Below are the code and all the weights of a small trained network. Each question names an input and a target symbol and asks about switching units off, where a switched-off unit gives its printed mean instead of its output.

import numpy as np


def w(rows, s, z=0):
    codes = np.array(rows[::2]) - 128.0
    scale = np.full(codes.shape[1], s)
    scale[-1] = z or s
    return codes * scale


def f(y):
    return y / 2 * (1 + np.tanh(0.7978845608 * (y + 0.044715 * y**3)))


def softmax(a):
    e = np.exp(a - a.max(-1, keepdims=True))
    return e / e.sum(-1, keepdims=True)


def log_softmax(a):
    a = a - a.max(-1, keepdims=True)
    return a - np.log(np.exp(a).sum(-1, keepdims=True))


def net(x, mask):
    ids = ['αβγδεζθλξστ'.index(c) for c in x.split()]
    T = len(ids)
    res = E[ids] + P[:T]
    q, k, v = (res @ M[0].T for M in (Q, K, V))
    z = softmax(np.where(np.tri(T) > 0, q @ k.T / 2**0.5, -1e9)) @ v
    res = res + np.where(mask[0], z, O[0][:, -1]) @ O[0][:, :-1]
    y = f(res @ A[0][:, :-1].T + A[0][:, -1])
    res = res + np.where(mask[1:13], y, B[0][:, -1]) @ B[0][:, :-1]
    return log_softmax(res[-1] @ U[:, :-1].T + U[:, -1])


Q, K, V, O, A, B = {}, {}, {}, {}, {}, {}
E = w([
[126,148,113,169,130],'α',
[125,102,151,122,84],'β',
[152,106,168,126,103],'γ',
[171,135,162,148,139],'δ',
[121,127,120,154,112],'ε',
[98,151,86,175,122],'ζ',
[154,131,141,153,125],'θ',
[81,126,98,153,91],'λ',
[120,164,99,178,139],'ξ',
[106,117,120,144,87],'σ',
[101,115,253,168,165],'τ',
],0.021)
P = w([
[150,120,105,106,89],'0',
[144,75,98,148,109],'1',
[119,190,149,98,79],'2',
[115,70,144,207,106],'3',
[89,222,208,136,67],'4',
[103,73,183,255,93],'5',
[137,214,234,155,35],'6',
],0.0094)
Q[0] = w([
[136,2,109,206,146],'head 0',
[88,182,228,212,42],'head 0',
],0.044)
K[0] = w([
[98,252,163,30,119],'head 0',
[43,99,229,177,176],'head 0',
],0.035)
V[0] = w([
[48,174,88,165,219],'head 0',
[252,187,178,180,214],'head 0',
],0.024)
O[0] = w([
[202,95,72,110,121,3],'head 0',
[5,75,69,62,70,114],'head 0',
],0.014,0.0066)
A[0] = w([
[94,88,93,23,224,44],'neuron 0',
[110,150,75,105,130,169],'neuron 1',
[146,154,162,157,122,1],'neuron 2',
[128,125,78,1,207,135],'neuron 3',
[179,161,94,129,164,89],'neuron 4',
[195,97,12,32,186,66],'neuron 5',
[228,129,41,129,93,92],'neuron 6',
[181,125,80,133,123,240],'neuron 7',
[110,99,79,73,121,44],'neuron 8',
[109,109,201,77,226,78],'neuron 9',
[91,133,151,57,195,81],'neuron 10',
[96,126,111,71,156,91],'neuron 11',
],0.0099,0.012)
B[0] = w([
[156,153,64,199,153,186],'neuron 0',
[145,64,160,101,113,243],'neuron 1',
[151,27,124,58,189,252],'neuron 2',
[99,106,100,173,155,169],'neuron 3',
[100,90,147,133,83,235],'neuron 4',
[136,124,252,76,116,164],'neuron 5',
[68,166,116,147,244,209],'neuron 6',
[159,174,52,92,56,254],'neuron 7',
[131,190,140,149,168,253],'neuron 8',
[90,164,92,162,119,182],'neuron 9',
[153,98,101,113,130,158],'neuron 10',
[163,121,135,165,139,214],'neuron 11',
],0.026,0.0085)
U = w([
[131,110,254,131,186,89],'α',
[132,60,121,53,181,2],'β',
[128,161,153,117,148,78],'γ',
[174,32,207,78,88,174],'δ',
[75,145,247,142,82,129],'ε',
[106,57,81,28,51,98],'ζ',
[69,84,177,6,138,150],'θ',
[173,154,206,151,46,244],'λ',
[88,60,172,88,103,134],'ξ',
[43,1,201,36,74,117],'σ',
[97,70,119,150,134,158],'τ',
],0.0052,0.006)

Each question gives the input, a string of symbols that net reads in full, and the target symbol t.
The units are the heads (2 rows each of Q, K, V and O) and the neurons (one row each of A and B). Each row of codes is followed by its name. A weight is (code - 128) times the scale printed after its matrix; where a second scale follows, it is the last column's (O, A, B and U).
mask holds one flag per unit, heads first, then neurons. A switched-off unit (its flag False) gives its mean, the last column of its rows in O or B, instead of its output. The means were averaged over made-up inputs and are rounded, as every weight is.
A unit's drop is (log p(t) with every unit on - log p(t) with that unit switched off) / (log p(t) with every unit on - log p(t) with every unit switched off).
The circuit of an input: a set's keep is (log p(t) with only the set's units on - log p(t) with every unit switched off) / (log p(t) with every unit on - log p(t) with every unit switched off). Starting from the 12 units with the biggest drops (on a tie, the unit counted first), units are removed one at a time, each time the one whose removal leaves the highest keep (on an exact tie, the one counted first), for as long as the keep stays at least 0.8.
units of the circuit, in order: the units of the circuit, biggest drop first
most important unit: the unit with the biggest drop
top k neurons: the k neurons with the biggest drops, biggest first
drop when u is switched off: that unit's drop, to one decimal
input γ ζ δ σ ε θ, target λ: units of the circuit, in order -> (neuron 2; neuron 6)
input δ ε ζ λ, target γ: most important unit -> neuron 6
input β σ σ ξ α σ, target ζ: units of the circuit, in order -> (head 0; neuron 7)
input σ σ ξ, target δ: units of the circuit, in order -> (neuron 2; head 0; neuron 4; neuron 6)
input ξ θ ε, target σ: units of the circuit, in order -> (head 0; neuron 7)
input ξ ε θ σ, target σ: top 2 neurons -> (neuron 7; neuron 0)
input σ ε σ λ σ γ, target δ: units of the circuit, in order -> (head 0; neuron 2; neuron 6)
input β β δ σ σ, target δ: units of the circuit, in order -> (head 0; neuron 2; neuron 6)
input τ λ λ σ ε ζ, target σ: top 3 neurons -> (neuron 1; neuron 7; neuron 6)
input ζ α α δ σ δ τ, target τ: units of the circuit, in order -> (head 0; neuron 0; neuron 11)
input β ε γ θ ξ β γ, target α: top 2 neurons -> (neuron 7; neuron 2)
input ε γ β σ ξ ξ ζ, target θ: units of the circuit, in order -> (head 0; neuron 5; neuron 6)
input ε θ δ α λ σ, target β: units of the circuit, in order -> (head 0; neuron 6; neuron 2; neuron 7)
input ξ θ σ ξ σ δ ζ, target τ: top 3 neurons -> (neuron 0; neuron 8; neuron 11)
input ξ γ ε θ γ, target σ: units of the circuit, in order -> (head 0)
input θ δ τ β δ σ σ, target σ: top 4 neurons -> (neuron 1; neuron 7; neuron 6; neuron 9)
input ξ ξ ε α σ ξ, target δ: units of the circuit, in order -> (head 0; neuron 2; neuron 6; neuron 8)
input σ θ σ β δ, target α: top 2 neurons -> (neuron 2; neuron 7)
input τ γ β, target τ: top 3 neurons -> (neuron 0; neuron 3; neuron 8)
input β τ θ, target τ: top 2 neurons -> (neuron 0; neuron 3)
input δ σ γ, target δ: units of the circuit, in order -> (neuron 2; head 0; neuron 6)
input σ γ α θ σ θ, target δ: top 3 neurons -> (neuron 2; neuron 6; neuron 8)
input β σ ξ σ, target θ: top 3 neurons -> (neuron 5; neuron 6; neuron 7)
input β ζ α α, target ζ: top 2 neurons -> (neuron 7; neuron 8)
input ξ ξ ξ δ σ λ, target δ: top neuron -> (neuron 2)
input β ξ ζ β ξ, target α: top 2 neurons -> (neuron 7; neuron 2)
input σ ε β λ λ, target β: top 2 neurons -> (neuron 6; neuron 2)
input α σ ε λ θ β, target σ: top 3 neurons -> (neuron 7; neuron 0; neuron 6)
input σ β γ β β σ, target α: drop when neuron 2 is switched off -> 0.1
